Below is a small trained network, with its code and all its weights. Each question gives an input and a target symbol and asks what happens when units are switched off, that is, made to give their printed mean instead of their output.

import numpy as np


def w(rows, s, z=0):
    codes = np.array(rows[::2]) - 128.0
    scale = np.full(codes.shape[1], s)
    scale[-1] = z or s
    return codes * scale


def norm(h):
    return h / np.sqrt((h * h).mean(-1, keepdims=True) + 1e-5)


def f(y):
    return y / 2 * (1 + np.tanh(0.7978845608 * (y + 0.044715 * y**3)))


def softmax(a):
    e = np.exp(a - a.max(-1, keepdims=True))
    return e / e.sum(-1, keepdims=True)


def log_softmax(a):
    a = a - a.max(-1, keepdims=True)
    return a - np.log(np.exp(a).sum(-1, keepdims=True))


def net(x, mask):
    ids = ['ΓΔΠΦΩαβεζηθλμξτψ'.index(c) for c in x.split()]
    T = len(ids)
    res = E[ids] + P[:T]
    r = norm(res)
    for j in range(3):
        rows = slice(3 * j, 3 * j + 3)
        q, k, v = (r @ M[0][rows].T for M in (Q, K, V))
        z = softmax(np.where(np.tri(T) > 0, q @ k.T / 3**0.5, -1e9)) @ v
        o = O[0][rows]
        res = res + np.where(mask[j], z, o[:, -1]) @ o[:, :-1]
    y = f(norm(res) @ A[0][:, :-1].T + A[0][:, -1])
    res = res + np.where(mask[3:7], y, B[0][:, -1]) @ B[0][:, :-1]
    return log_softmax(norm(res)[-1] @ U[:, :-1].T + U[:, -1])


Q, K, V, O, A, B = {}, {}, {}, {}, {}, {}
E = w([
[67,140,93,130],'Γ',
[3,127,99,145],'Δ',
[134,140,138,97],'Π',
[133,142,140,97],'Φ',
[134,140,138,97],'Ω',
[119,116,169,156],'α',
[160,106,238,98],'β',
[167,111,119,132],'ε',
[137,138,141,97],'ζ',
[167,111,119,131],'η',
[133,154,106,138],'θ',
[138,137,136,96],'λ',
[116,144,124,165],'μ',
[84,90,104,118],'ξ',
[101,156,169,147],'τ',
[172,116,152,102],'ψ',
],0.031)
P = w([
[25,83,79,2],'0',
[66,116,93,48],'1',
[96,137,110,51],'2',
[119,149,112,75],'3',
[142,165,107,92],'4',
[158,179,112,108],'5',
[172,193,120,118],'6',
[187,208,127,125],'7',
[208,220,141,129],'8',
[217,235,147,131],'9',
],0.0068)
Q[0] = w([
[72,86,120,90],'h0',
[193,122,154,80],'h0',
[182,201,92,72],'h0',
[146,58,95,147],'h1',
[184,105,75,151],'h1',
[77,126,140,145],'h1',
[138,165,74,124],'h2',
[208,251,167,113],'h2',
[93,109,158,95],'h2',
],0.022)
K[0] = w([
[101,72,68,9],'h0',
[239,114,161,89],'h0',
[219,237,74,143],'h0',
[161,73,124,176],'h1',
[196,124,62,252],'h1',
[28,67,112,98],'h1',
[159,206,91,112],'h2',
[247,233,200,188],'h2',
[118,92,94,159],'h2',
],0.013)
V[0] = w([
[150,171,162,165],'h0',
[188,195,56,28],'h0',
[74,92,85,166],'h0',
[80,194,161,125],'h1',
[167,152,51,191],'h1',
[109,121,106,90],'h1',
[204,17,115,55],'h2',
[72,235,169,2],'h2',
[112,138,231,142],'h2',
],0.0092)
O[0] = w([
[148,99,101,54,131],'h0',
[24,142,158,82,244],'h0',
[176,122,78,201,55],'h0',
[68,78,94,79,141],'h1',
[73,209,181,39,49],'h1',
[171,96,83,154,174],'h1',
[112,171,88,70,172],'h2',
[254,242,196,140,255],'h2',
[114,194,75,203,154],'h2',
],0.0082,0.0062)
A[0] = w([
[214,173,32,132,2],'n0',
[213,95,74,154,182],'n1',
[64,206,229,79,173],'n2',
[75,155,2,173,88],'n3',
],0.0077,0.0046)
B[0] = w([
[104,150,167,45,122],'n0',
[106,65,104,63,153],'n1',
[104,76,106,188,254],'n2',
[245,216,96,80,134],'n3',
],0.011,0.0089)
U = w([
[168,213,65,110,58],'Γ',
[83,188,43,178,157],'Δ',
[161,181,143,131,82],'Π',
[148,143,136,126,110],'Φ',
[147,147,138,129,65],'Ω',
[116,2,144,159,253],'α',
[157,13,243,127,4],'β',
[117,125,133,125,134],'ε',
[78,73,80,65,135],'ζ',
[85,176,74,86,195],'η',
[34,111,123,188,211],'θ',
[119,119,134,127,129],'λ',
[118,117,138,124,124],'μ',
[103,64,50,71,198],'ξ',
[151,156,168,234,48],'τ',
[176,105,158,45,174],'ψ',
],0.015,0.0048)

Each question gives the input, a string of symbols that net reads in full, and the target symbol t.
The units are the heads (3 rows each of Q, K, V and O) and the neurons (one row each of A and B). Each row of codes is followed by its name. A weight is (code - 128) times the scale printed after its matrix; where a second scale follows, it is the last column's (O, A, B and U).
mask holds one flag per unit, heads first, then neurons. A switched-off unit (its flag False) gives its mean, the last column of its rows in O or B, instead of its output. The means were averaged over made-up inputs and are rounded, as every weight is.
A unit's drop is (log p(t) with every unit on - log p(t) with that unit switched off) / (log p(t) with every unit on - log p(t) with every unit switched off).
The circuit of an input: a set's keep is (log p(t) with only the set's units on - log p(t) with every unit switched off) / (log p(t) with every unit on - log p(t) with every unit switched off). Starting from all 7 units, units are removed one at a time, each time the one whose removal leaves the highest keep (on an exact tie, the one counted first), for as long as the keep stays at least 0.8.
units of the circuit, in order: the units of the circuit, biggest drop first
most important unit: the unit with the biggest drop
top k neurons: the k neurons with the biggest drops, biggest first
which heads matter: for each layer, one digit per head in row order, 1 if its drop is at least 0.15 and else 0, layers parted by /
input η λ Ω θ η, target β: units of the circuit, in order : [h2; n2; h1; h0]
input ψ α Φ ψ λ ζ τ Φ, target τ: units of the circuit, in order : [h2]
input η Φ ε λ, target ξ: which heads matter : 011
input α ψ Π ζ η ψ ψ ε, target η: which heads matter : 011
input η λ ψ α Π, target θ: units of the circuit, in order : [h0; n2]
input ψ Φ Δ Ω η Δ Φ ε μ, target ξ: which heads matter : 101
input Φ θ α Φ, target θ: top 2 neurons : [n2; n3]
input η ψ θ Ω η Π λ α Ω, target θ: units of the circuit, in order : [h0; n2; h2]
input ξ θ η, target β: units of the circuit, in order : [h2; h1; h0; n2]
input η α Π θ ε, target β: units of the circuit, in order : [h2; h1; n2; h0]
input ψ λ ξ α Φ, target θ: which heads matter : 100
input ψ Φ ξ ξ θ ξ Π ζ θ Π, target β: which heads matter : 001
input τ θ Ω, target β: units of the circuit, in order : [h2; h0; n2]
input ε Π ε Φ, target ξ: units of the circuit, in order : [h1]
input Δ τ Γ ψ α λ ε ψ Ω, target η: units of the circuit, in order : [h2; h0; n2]
input α η ψ Γ ψ Π, target η: units of the circuit, in order : [h2; h0]
input α ξ Φ ε ε Ω μ ψ θ, target θ: units of the circuit, in order : [h1; h2; n2]
input ψ λ η λ ψ ψ ε η ψ θ, target θ: units of the circuit, in order : [h2; h0; n3]
input ζ Γ α Π Φ ψ ε, target η: which heads matter : 111
input η ψ ψ Δ, target Δ: units of the circuit, in order : [h0; n3]
input ψ Π Ω ψ Γ η Ω ξ α, target α: units of the circuit, in order : [h0; h2; n1]
input θ α μ τ μ Φ, target α: top neuron : [n2]
input η Ω η τ η, target τ: top 2 neurons : [n2; n1]
input Φ β Π, target Δ: top 2 neurons : [n2; n1]
input Δ λ τ, target τ: which heads matter : 000
input Φ ζ ζ ζ ψ λ, target η: which heads matter : 101
input η λ ξ Φ α η, target θ: most important unit : h1
input Φ ψ ψ η, target η: which heads matter : 111
